(in the rows, 128 means zero)
[123 140 194 141 146 111 106 132 128 166 172 168 108 139 162 116 126 157
 112  80 114 134  92  79 139 125 130 142 115 134 103 118 109 144 137 121
 104 162 125 130 153 108] -> ref
[165 158  62 101 147 150 130 106  87 123 129 128 141  87  92 148 111 120
  97 102 141 115 128 117 143 115 129  83 126 157 130 141 125 160 129 105
 120 151 143 120 121  88] -> Zof
[110 105 121 196 176 117 122  83 101 129 139 146  96 106 128 115 143 103
  80 133 126 172 122 141 102 123 143 146  62 123 155 127 119 107 173 132
 149 108 219  93 106  36] -> sopor
[134  77 133 107 126 159 127 145 124 106 120  88 111 127 113 158 126 181
 182 103  93 133 140 133 131 141 133 131 139 118 144 134 140 142 135 156
 134 129  91 135 138  82] -> Zof
[113 131 129 113  98 116 127 129 143 149 112 154 125 155 113 129 120 104
 137 104 126 126 157 109 136 113 137 130 109 107 110 123 149 147 110 151
  96 135  90 118 131 134] -> Vulup
[137 125 112 108 128 132 137 124 131 104 126  91 112  95  66 131 130 104
 132 162 172 147 171 157  78 159 132  92 116 145 158 115 126 147 122 139
 110 100 135 150 145  88] -> Tof
[125 128 109 119 125 130 136  97 131 132 115 126 124 107  92 140 144  96
 113 125 121 125 128 127 163 127 110 129 139 114 125 114 148 141  97 143
 126 167 128 179 138 136] -> sopor
[162 123 109 116  84 100  93 117 140 117 128 136 185 129 110 137 139 139
 104 129 168 113 169 135  87 155 112  78 114 143  97  94 139 143 103 104
  65 157 105 101 125  95] -> tula
[147 152 145 124 153 139 144 120 134 142 149 142  69 116 150 154  92 110
 115 120 140 144  87 110 126  94 141 146 149 145 113 124 119 161 118 118
 126 124 137 164 108 100] -> siz
[153 182 124 150 128  82 133 159 109  85 135 131  68 202 126 137  88 157
 150 156 120 109 174 162  99 101 154 114 114 149 130 155 116 101 149 142
 122 110 174  65 172  99] -> Vulup
[ 95 115 135 138 154 141 129 121  84 124 155 130 101 113 137 130 143 160
  99 119 167 148 119 165 119 123 112 127 114 147 138 129 126 142 133 108
 141 147 183 145 139 101] -> didab
[143 110 123 130 148 146 143 130 135 103 134 113  87 114  98 121 120 106
 122 133 138 131 131 171  95 108 143 162 127 149 169 140 112 146 166 147
 123 100 156 181  74  79] -> Tof
[ 78 117 169 130 166  97 118 160 100  89 101  82 178 127 121  94 127 190
 174 144  56 169 102 127 110 153 112  91 146 120 141 139 127  91 117  92
 153  92 164  19 222 159] -> siz
[140 159 130 123 143 133  93 148  79 141 127 124 127 108 140  80 128 116
 109 126 175 144 124 127 133 114 145 128 129 141 106 151 108 147 125 124
 144 134 172 129 130  99] -> Vulup
[128  66 196 149 152 119 125 159 205 175 116 154  53 205 175 144 108 182
 136  88 161 125 113 111 136 181 164 173  82 127 163 132  98 169 139 145
  49 113 160 144 161 143] -> tula
[127 134 151 122 138 124 103 146 141 130 142 139  99 137 154 125 123  69
 117 165 157 151 137 156 106  99 137 154 131 153 113 133 123 117 157 111
 138 114 148 165 111 116] -> ref
[ 96 152 141 124  96 129 169 131 168 109 145  92 128  98  79 174 135  80
 120 140 108 120 147 146 107 120 140  90 125  92 139 103 141 129  86 134
 145 131 105 166 154 167] -> didab
[ 91 170 155 117 162  80 100 104 118 170 136 151  93 123 178 107  99  79
 128 150  79 165 144 108 109  96 177 122 122 112  98 152 142 147 153 130
 163 109 166  98  92  90] -> Zof
[123 116 102 116 149 139  96 139 127 122  88 136 128 102 144 116 131 106
 134 124 107 152 124 121 123 110 121 193 140 136 144 137 121 143 171 113
 155 105 108 154  99  72] -> sopor
[101 142 180 127 135 153 142 144 120 157 154 140  90 105 157  84 130 172
 137 120 127 114  89  96 158 131 140 130 138 135 114 138 120 156 118 119
 136 143 110 146 136 172] -> Tof
[132 134 103 130 133 147 144  82 120 138 152 146  62  85  85 104 130 108
  73 103 150 115 174 128 114 108 130 105 110 141 115 112 135 140 126 163
 123 130 138 159 122  94] -> siz
[119 115 149 134 113 107 145 166 122  80 144 106 163 139 138 151 127 138
 150 125 161 106 117 148 109 128 137 143 140 129 136 135 139 137 128 100
 100 121 132 139 119 139] -> didab
[121  99 111 134 142 158 134 111 110 121 132 119  91 106 134 134 136 151
 138 122 126 144 118 119 139 131 128 134 121 134 144 112 136 132 137 132
 143 143 119 128 113 114] -> sopor
[ 96 158 113 129 159 148 142 133 150 120 114 123 122 102 109 170 142 174
 153 168 116 142 169 170 148 140 121  91 130 119 155 137 134 111  80 136
 151 147 138 112 178 153] -> Zof
[150 103 107 105 100 136 114 128 164 137 154 142  86 137 103 139  75  78
 108 104 142 143 149 113  80 138 153 107 118 158 126 113 117 161 146 149
  74 105 147 135 168 117] -> tula
[109 105  97 119 113 134 132 108  71  85 180  78 112 119  95 111 150  77
 120 121 118 136 150 143  98  87 138 135  98 104 131 107 136 143 140 168
 112  63 152 152 105  75] -> sopor
[121 139 121 116 130 161 147 122 116 126 135  78 114 100  71 146 125 206
 120 117 108 110 173 124 117 139 134  29 102 151 123 111 129 142  89 106
 124 157 103  93 153 127] -> Zof
[141 143 153 116 127 142 118 109 129 136 136 147 110 111 122 134 141 154
  88 140 142 146 113 125 171 115 144 127 122 139 104 114 138 153 107 102
 156 175 143 113  85 116] -> tula
[131 103 105 109 129 155 111 124 119 109 125 105 105 114 113 129 133 144
 142 125 128 140 147 155 111 131 118 132 124 135 134 132 136 142 147 144
 107 134 128 153 136  82] -> sopor
[105 126  88 135  95 106 156 156  95  94 159  93 168 135 103 177 119  57
 163 100  96 103 132 128 102 114 137 111 116 104 119  97 128 121  73 122
 104  74  93  99 181 171] -> ref
[128 143 128 145 119 136 128 135 122 135 125 126  94 112 109 107 111 100
 115 126 142 122 126 121 125 127 131 136 143 148 129 130 118 149 124 130
 121 130 136 160 135 117] -> Tof
[ 98 174 172 104 130 139 160 117 147 108 118  89 145 132  64 140 107 143
 126 149  71 100 131 125 128 125 127  79 137 107 142 132 135 148  67 164
 134 153  72 138 163 180] -> Tof
[140 181 151 121 123 101 160 170 155 132 138 124 134 149  97 156 114  71
 106 146 141 114 137 147 120  99 142  39 105 143 123 122 103 118  73  91
 120 116 160 141 191 182] -> Vulup
[ 97 171 163 131 111  84 100 139 163 169 123 145 116 161 107 150 131 116
 110 137 158 142 139 127 120 141 132 105 127 146  85  87 111 169  39  91
  81 143 122 133 179 142] -> tula
[160 119 135  96 107 113 124 137 146 104 161 146 131 135 140 168 121 130
 145 167 169 109 144 127 151 145 137  77 133 149 123 121 148 132 114 135
 112 148 134 146 147 123] -> Zof
[121 115 130 136 114 121 174 134 141 111 131 111 130  95 109 131 138 106
 131 124 107 122 139 157 114 116 121 121 126 103 135 120 139 120 114 130
 158 122 126 138 134 148] -> Vulup
[122 135 160 117 122 109 164 130 134 138 156 134  95 135 127 121 128 134
 141 143 122 125 132 155 133 122 148 115 115 113  96 126 142 121 103 143
 131 126 133 110 144 140] -> Vulup
[152 169  48 142  51  73  92 122 127  51 186 156  54 225 126 207 107 156
 161 119 211  84 154 171  57 130 135  24  60 211 117  61 125 105 118 150
   4 115  74   6 161 146] -> siz
[129 126 143 103 109 132 152 116 155 161 142 121 112 123 115 163 120 138
 107  99  93 138 148 148 129 129 119 122 117  90 121 113 138 128 102 176
 119 131 104 170 160 126] -> didab
[118  94 140 141 132 114 135 115 138 107 155 141 121 137  97 164 146 130
 142 114 132 131 136 148  93 134 120 174 102 119 121 115 140 141 144 131
  86 132 118 135 133  67] -> ref
[175 138 102 119  89 145 153 115 146 115 127 143  96 143  93 170  94  91
 104 140 142 114 131 110 154 120 148 158 134 127 112 124 143 138 122 152
 133 120  97 128 135 124] -> tula
[128 135 146 106 129 162 109 147 136 143 154 121 111 117 127 117 132 145
 117 108 154 129 126 119 126 126 138 121 139 142 115 125 120 153 137 115
  97 165 125 168 122 121] -> didab
[143 117 114 109 135 123 138 111 136 147 131 128 150 116 122 140 113 114
 109 142 142 145 148 130 129 148 128 137 134 117 119 120 148 122 124 135
 107 136 143 135 124 122] -> didab
[125  92  81 151 214 176 110 112  59 173 101 150  67 161 165  35 108 179
 122  90 149 145 113 134  85 102 133 228 128 174 160 185  91 145 234 126
  85  88 177 124  42  58] -> Tof
[123 147 100 122 126 124 117 103 134 156 123 167  99 117 120 148 130 124
 156 114  91 135 121 123 136 127 122 107 148 123  99 142 148 125 139 130
 136 178 111 118 160 118] -> Zof
[130 119 153 123 136 163 114 141 128 125 132 114  97 137 127 143 121 147
 136 130 131 140 125 157 106 109 139 156 126 146 118 135 123 128 141 131
 127 144 103 144 106  90] -> ref
[107 187 152 158 148 132 149 142 137 150 148 149  41 122 124 137 107 118
 114  94 109 111 119 106 168 100 160 134 135 140 116 140 115 168 119 100
 122 142 144 132 145  94] -> Zof
[118 158 135 128 109 128 165 134 154 143 159 134  69  81  91 122 131 139
 118 122 155 133 153 150 151 137 152 117 114 143 100  95 130 144  75 129
 116 139 124 107 142 138] -> Vulup
[141  75  79 137 156 135 158 101  97 103 117 119  78 105  93 116 124 108
 106 145 135 126 161 199  98 119 126 162 121 158 181 123 125 135 157 142
 148  94 180 156  65  44] -> Tof
[107 130 156 140 131 140 120 162 144 176  90 156 148  87 151  82 158 209
 116 142 194 172 121 137 165 161 122 157 113 156 106 118 119 124  96  69
 119 134 122  71 122 131] -> Vulup
[107 142 159 124  98 108 123 160 146 128 125 125 125 141 147 116 103 119
 157 147 117 132 132 129 124 127 157 142 132 117 101 128 134 128 103 148
 128 110 102  90 142 148] -> Vulup
[138 149 165 116  96 123 107 170 117  92 158 140 133 131 121 110 110 156
 127 163 179 120 147 109 151 120 167  96 114 162 103 140 133 138 114 127
 128 147 168  99 147 142] -> Vulup
[117 110 172 133 117 131 187 136 166 115 169 116 120 125 107 161 119 125
 145 130 127 120 125 141 115 136 135 114 128 112 143 119 137 112 100 148
 104 130 124 159 173 181] -> ref
[122 107 130 134 127 118 111 133 122 115 116 128 153 140  94 148 139  91
 139 160 147 149 118 134 102 132 119 175 136 134 117 123 131 130 130  97
 116 125 136 143 146  74] -> ref
[128 116 136 103 109 161 117 155 106 146 157 110  95 135 149 105 126 153
 127 103 173 125 125 111 134 128 135 124 146 158 107 110 125 145 133 111
  99 138 100 155 120 142] -> didab
[145 102 119 137 120  88 158 134 123 101 148 136 161  89 135 110 141 123
 137 129 180 130 155 136 107 156 129 125 105 115 131 130 146 113 145 141
 124  99 153 104 140 151] -> Vulup
[121 135 103 101 117 126 129 121 132 138 111 130 153 145 121 137 128  70
 126 112  98 128 134 126 113 102 122 124 144  89 140 124 131 148 106 130
 113 110 112 148 136 136] -> tula
[148  94 155 120 115 110 181 126 148 141 133 132 152 143 166 157  96  91
 136 163 111  99 121 171 124 139 120 105 141 106 103 142 162  82 103 128
 126 139 123 146 160 179] -> ref
[111 153 137 112 118  79 103 124  91 113 142 131 132 142 160 132 145 129
 174 153 139 118 119 116 142 161 127  53 141 112 112 129 158 146 111  94
 113 166 144  78 184  96] -> Zof
[108 160  97 115 142 126 182 134 160 132  46  85 201  91  42 118 139 107
 129 166 101 137 125 135 156 130 149 147 148 110 167 141 117  91  68 126
 150  86 119 132 134 228] -> sopor
[110 138  82 123  98 161 143 132 118 109 156 151 119 132  17 158 173 121
 119 138 203 114 178 125 154 100  95 127 129 174 129  78 127 153  55 129
  88 133  96 210 145 158] -> Tof
[142 132 107  95 101 111 146 118 120 118 123 150 108 121 129 111 146  89
 124 117 142 107 138 155 187 133 137 117 156 112 139 111 154 135  97 139
 132 145 121 115 116 128] -> tula
[147 144 141 186  88 117 162 116 151 144 150 190  92  83 155 120  76 207
  93 101 138 106 107  70 137 120 159 114 138 171 135 116 116 118 105 137
 129 168 162 110 107 165] -> siz
[138 138 115 130 138 156 144 115 119 159 132 122  97  91 133 124 105 121
  71  93 136 120 131 143 117 115 118 136 134 141 110 133 128 152 144 103
 125 156 131 165 106  97] -> didab
[157 155 115 103 136 115  96 129 120 110 166 133  65 167 160 150 101  84
 137 159 156 135 140 132 104  96 130 132 141 151  92 115 127 132 139 152
 112  92 123 148 139 104] -> siz
[135 114 128 117 121 114 138 132 121 114 193 143  62 133 157 111 137 130
 153 129 139 128 146 151 124 116 148 133 112 129 115 106 134 121 146 167
 132 111 134 111 117 123] -> Vulup
[120 173 125 136 142 125 116 149 152  98 138 143 104 125 135 156 117 110
 142 163 137 122 123 116 154 117 165 176 113 136 114 137 124 140 130 132
 128 112 121 117 130 140] -> sopor
[152  95 101 157 123 138 180 110 112  94 126 105  92 112  64 165 135 128
  98  87  97  92 127 179 134 115 122 143  93 124 147 133 137 126 148 114
 135 151 166 135 125  93] -> ref
[141 160 114 136 132 114  95 200 135  98 133  98 114 179 126 150 100 102
 188 134 156 116 129 119  56 114 166 136 132 155 156 148  76 163 144 117
  64  74 147 166 144 132] -> Tof
[106 111 120 127 130  98 146 123 154 117 162 125 142 119 114 162 126  99
 140 123 115 135 136 145 114 134 127  70 117 131 150 105 133 119 104 139
 106 114 154 121 160 172] -> Zof
[132 111 161 114 103 151 174 128 106 130 181 131  81  95 140 100 135 192
 129  94 161 124 101 125 160 135 127 102 125 137 111 110 146 153 115 120
 114 160 119 109 132 128] -> Vulup
[154 151  87 129 171 174 118 115 130 144 102  90  69 125  71 142 111  73
  84  64 122 138 124 137  67  95 108 152 146 130 163 161  92 168 199 132
 120 153 151 239 138  69] -> didab
[153 103 149 164  95 123 210 126 162 127 108 167 119 124 113 156 104 143
 110 117 101  87  65 110 160 124 101 109 159 133 142 137 137  93 108 100
 150 155 145 158 193 182] -> siz
[131 114 128 162 113 113 148 122 137 127 153 135  92 116 107 149 124  93
 117 130 124 146 111 167 110 118 145 166 121 142 124 106 117  94 125 144
 143 111 149 131 127 116] -> ref
[140 102 110 158 158 181  76 111 128 112 110 156  65 117 144 107 129 211
 121 139 168 135  88 116 160 167 121 178 126 181 154 150 112 123 193 157
 146 199 152 122 143 115] -> sopor
